Here is a tiny trained network, its code and every weight. The questions are about switching its units off for an input and a target symbol, where a switched-off unit gives its printed mean instead of its output.

import numpy as np


def w(rows, s, z=0):
    codes = np.array(rows[::2]) - 128.0
    scale = np.full(codes.shape[1], s)
    scale[-1] = z or s
    return codes * scale


def f(y):
    return y / 2 * (1 + np.tanh(0.7978845608 * (y + 0.044715 * y**3)))


def softmax(a):
    e = np.exp(a - a.max(-1, keepdims=True))
    return e / e.sum(-1, keepdims=True)


def log_softmax(a):
    a = a - a.max(-1, keepdims=True)
    return a - np.log(np.exp(a).sum(-1, keepdims=True))


def net(x, mask):
    ids = ['ΘΨβδεζλμπτ'.index(c) for c in x.split()]
    T = len(ids)
    res = E[ids] + P[:T]
    u = 0
    for l in range(2):
        r = res
        for j in range(2):
            rows = slice(2 * j, 2 * j + 2)
            q, k, v = (r @ M[l][rows].T for M in (Q, K, V))
            z = softmax(np.where(np.tri(T) > 0, q @ k.T / 2**0.5, -1e9)) @ v
            o = O[l][rows]
            res = res + np.where(mask[u + j], z, o[:, -1]) @ o[:, :-1]
        u += 2
        y = f(res @ A[l][:, :-1].T + A[l][:, -1])
        res = res + np.where(mask[u : u + 24], y, B[l][:, -1]) @ B[l][:, :-1]
        u += 24
    return log_softmax(res[-1] @ U[:, :-1].T + U[:, -1])


Q, K, V, O, A, B = {}, {}, {}, {}, {}, {}
E = w([
[138,154,110,118],'Θ',
[139,68,118,114],'Ψ',
[173,63,133,137],'β',
[107,135,97,98],'δ',
[40,137,255,173],'ε',
[136,99,103,132],'ζ',
[116,147,125,72],'λ',
[138,177,142,77],'μ',
[163,100,111,153],'π',
[91,108,110,71],'τ',
],0.019)
P = w([
[116,81,128,128],'0',
[141,151,80,125],'1',
[188,143,196,101],'2',
[184,135,216,54],'3',
[139,145,65,120],'4',
[181,137,191,96],'5',
[152,250,127,167],'6',
[135,141,54,117],'7',
[183,130,208,79],'8',
],0.017)
Q[0] = w([
[112,135,91,161],'L0H1',
[85,123,123,148],'L0H1',
[83,141,154,151],'L0H2',
[120,127,2,126],'L0H2',
],0.0096)
K[0] = w([
[128,238,181,66],'L0H1',
[89,149,103,119],'L0H1',
[176,161,61,89],'L0H2',
[3,129,207,246],'L0H2',
],0.0059)
V[0] = w([
[69,76,172,133],'L0H1',
[91,93,134,125],'L0H1',
[82,136,254,174],'L0H2',
[220,77,98,81],'L0H2',
],0.0071)
O[0] = w([
[58,176,112,94,132],'L0H1',
[112,92,149,194,133],'L0H1',
[193,253,187,79,116],'L0H2',
[87,95,127,167,253],'L0H2',
],0.0063,0.0041)
A[0] = w([
[13,78,74,82,26],'L0N1',
[91,152,202,92,173],'L0N2',
[113,64,218,70,171],'L0N3',
[179,118,101,32,199],'L0N4',
[149,78,147,120,107],'L0N5',
[68,116,93,211,128],'L0N6',
[120,29,205,59,254],'L0N7',
[123,50,184,66,203],'L0N8',
[130,66,74,217,64],'L0N9',
[91,71,228,99,177],'L0N10',
[74,160,141,216,212],'L0N11',
[139,76,129,163,116],'L0N12',
[3,194,140,130,115],'L0N13',
[128,251,186,56,188],'L0N14',
[198,120,185,85,96],'L0N15',
[207,155,187,156,155],'L0N16',
[105,119,165,179,77],'L0N17',
[183,215,79,74,106],'L0N18',
[114,50,107,132,72],'L0N19',
[157,103,26,113,124],'L0N20',
[164,102,1,48,161],'L0N21',
[175,140,53,73,179],'L0N22',
[151,125,97,108,102],'L0N23',
[133,193,185,111,94],'L0N24',
],0.0097,0.0062)
B[0] = w([
[12,119,112,117,137],'L0N1',
[154,142,108,154,167],'L0N2',
[139,173,142,102,205],'L0N3',
[118,166,233,192,208],'L0N4',
[116,147,150,85,147],'L0N5',
[112,164,1,113,140],'L0N6',
[134,145,203,105,252],'L0N7',
[145,177,208,124,213],'L0N8',
[193,67,53,133,144],'L0N9',
[168,159,123,94,199],'L0N10',
[167,169,129,82,148],'L0N11',
[115,107,140,102,143],'L0N12',
[123,175,125,143,143],'L0N13',
[147,37,135,114,206],'L0N14',
[98,220,135,150,174],'L0N15',
[63,126,159,110,177],'L0N16',
[160,61,122,141,126],'L0N17',
[169,142,76,174,169],'L0N18',
[80,84,126,110,141],'L0N19',
[124,107,157,245,155],'L0N20',
[89,111,187,221,185],'L0N21',
[178,153,174,191,179],'L0N22',
[125,91,155,156,131],'L0N23',
[86,79,120,146,150],'L0N24',
],0.0079,0.012)
Q[1] = w([
[91,119,57,172],'L1H1',
[101,161,147,162],'L1H1',
[246,216,84,48],'L1H2',
[125,176,60,197],'L1H2',
],0.011)
K[1] = w([
[155,179,136,188],'L1H1',
[120,179,105,119],'L1H1',
[139,176,90,22],'L1H2',
[202,255,126,206],'L1H2',
],0.0093)
V[1] = w([
[115,130,83,173],'L1H1',
[128,173,146,254],'L1H1',
[45,45,71,136],'L1H2',
[8,151,145,104],'L1H2',
],0.0096)
O[1] = w([
[150,124,141,160,18],'L1H1',
[49,182,138,220,187],'L1H1',
[76,21,160,113,2],'L1H2',
[2,169,101,39,151],'L1H2',
],0.0095,0.0075)
A[1] = w([
[202,66,214,128,135],'L1N1',
[93,148,136,115,91],'L1N2',
[107,85,138,89,80],'L1N3',
[42,76,160,103,93],'L1N4',
[66,71,204,142,110],'L1N5',
[103,74,150,131,157],'L1N6',
[213,108,185,117,43],'L1N7',
[174,84,80,70,62],'L1N8',
[90,172,132,170,72],'L1N9',
[85,114,74,195,26],'L1N10',
[138,90,169,96,78],'L1N11',
[53,189,75,57,156],'L1N12',
[132,197,117,114,150],'L1N13',
[23,102,42,108,151],'L1N14',
[135,166,84,33,111],'L1N15',
[176,58,71,224,2],'L1N16',
[80,146,231,113,128],'L1N17',
[33,128,164,157,201],'L1N18',
[179,188,101,142,55],'L1N19',
[103,139,126,64,172],'L1N20',
[59,113,59,185,42],'L1N21',
[24,161,109,114,114],'L1N22',
[204,48,79,112,156],'L1N23',
[205,130,2,198,225],'L1N24',
],0.01,0.0081)
B[1] = w([
[111,64,62,151,223],'L1N1',
[102,114,106,94,151],'L1N2',
[95,183,93,124,145],'L1N3',
[112,185,128,79,178],'L1N4',
[61,103,74,118,200],'L1N5',
[83,156,106,144,157],'L1N6',
[109,143,12,115,194],'L1N7',
[143,194,156,156,130],'L1N8',
[168,120,67,105,175],'L1N9',
[186,138,153,30,159],'L1N10',
[163,99,94,104,162],'L1N11',
[166,2,168,128,193],'L1N12',
[96,112,87,199,202],'L1N13',
[180,158,171,141,153],'L1N14',
[191,101,129,66,171],'L1N15',
[130,170,97,32,188],'L1N16',
[116,130,164,183,254],'L1N17',
[163,190,101,165,202],'L1N18',
[100,143,76,42,192],'L1N19',
[161,150,80,121,179],'L1N20',
[120,128,156,46,157],'L1N21',
[162,64,176,167,174],'L1N22',
[125,188,189,169,141],'L1N23',
[90,37,245,116,218],'L1N24',
],0.0078,0.025)
U = w([
[94,135,145,206,207],'Θ',
[83,114,108,2,39],'Ψ',
[224,74,92,93,193],'β',
[47,108,195,118,144],'δ',
[201,163,163,27,15],'ε',
[12,134,68,108,80],'ζ',
[190,90,217,167,203],'λ',
[110,201,117,90,158],'μ',
[72,25,131,173,142],'π',
[140,59,200,62,3],'τ',
],0.0095,0.004)

Each question gives the input, a string of symbols that net reads in full, and the target symbol t.
The units are the heads (2 rows each of Q, K, V and O) and the neurons (one row each of A and B). Each row of codes is followed by its name. A weight is (code - 128) times the scale printed after its matrix; where a second scale follows, it is the last column's (O, A, B and U).
mask holds one flag per unit, layer by layer, with each layer's heads first. A switched-off unit (its flag False) gives its mean, the last column of its rows in O or B, instead of its output. The means were averaged over made-up inputs and are rounded, as every weight is.
A unit's drop is (log p(t) with every unit on - log p(t) with that unit switched off) / (log p(t) with every unit on - log p(t) with every unit switched off).
The circuit of an input: a set's keep is (log p(t) with only the set's units on - log p(t) with every unit switched off) / (log p(t) with every unit on - log p(t) with every unit switched off). Starting from the 12 units with the biggest drops (on a tie, the unit counted first), units are removed one at a time, each time the one whose removal leaves the highest keep (on an exact tie, the one counted first), for as long as the keep stays at least 0.8.
circuit, biggest first: the units of the circuit, biggest drop first
unit that matters most: the unit with the biggest drop
k most important neurons of layer l: the k neurons of layer l with the biggest drops, biggest first
drop of u: that unit's drop, to one decimal
input β λ π δ δ β, target β: circuit, biggest first	(L1N24, L1H2)
input β β Ψ λ, target β: unit that matters most	L1H1
input μ τ λ β β μ, target μ: circuit, biggest first	(L1N24, L1N12)
input δ μ μ λ, target δ: circuit, biggest first	(L1H2, L0N1, L1N17, L0N4)
input δ Ψ ζ τ, target δ: circuit, biggest first	(L1H2, L1N17, L0N1, L0N4)
input π ε Ψ Ψ ζ λ τ Θ, target β: circuit, biggest first	(L0H2, L0N14, L0N18)
input ε ζ δ, target ε: circuit, biggest first	(L1H2, L1N1, L1N5)
input β λ Ψ Ψ λ τ Ψ ζ β, target β: circuit, biggest first	(L1N1, L1N24)
input τ π ζ, target τ: 2 most important neurons of layer 0	(L0N1, L0N14)
input β Ψ ε τ λ, target β: 2 most important neurons of layer 0	(L0N18, L0N14)
input μ τ π π ζ, target Ψ: 2 most important neurons of layer 0	(L0N21, L0N7)
input τ τ Ψ, target τ: 4 most important neurons of layer 1	(L1N12, L1N22, L1N15, L1N17)
input μ β Ψ ζ δ, target μ: 2 most important neurons of layer 0	(L0N21, L0N7)
input μ Θ δ ε, target μ: circuit, biggest first	(L1H2)
input μ δ τ δ β Θ ζ Ψ, target ζ: 2 most important neurons of layer 1	(L1N5, L1N16)
input β μ β β π β Θ, target β: 4 most important neurons of layer 0	(L0N15, L0N14, L0N3, L0N10)
input β Ψ Ψ ζ ε Ψ ζ Ψ, target β: 2 most important neurons of layer 0	(L0N18, L0N22)
input π β π Ψ β Ψ μ τ β, target π: 2 most important neurons of layer 0	(L0N9, L0N4)
input τ τ ζ β, target τ: 2 most important neurons of layer 0	(L0N1, L0N22)
input π Ψ ζ π π, target τ: 2 most important neurons of layer 1	(L1N16, L1N24)
input τ Θ δ, target τ: 2 most important neurons of layer 1	(L1N12, L1N22)
input Θ δ μ μ Ψ τ, target Θ: unit that matters most	L0N4
input Θ π β π ε δ λ ζ Θ, target Θ: 2 most important neurons of layer 1	(L1N16, L1N24)
input β β ζ δ, target β: drop of L0N10	0.1
input Ψ τ π π δ π π β β, target Ψ: drop of L0H2	0.6
input δ Θ β π, target δ: drop of L1H2	1.1
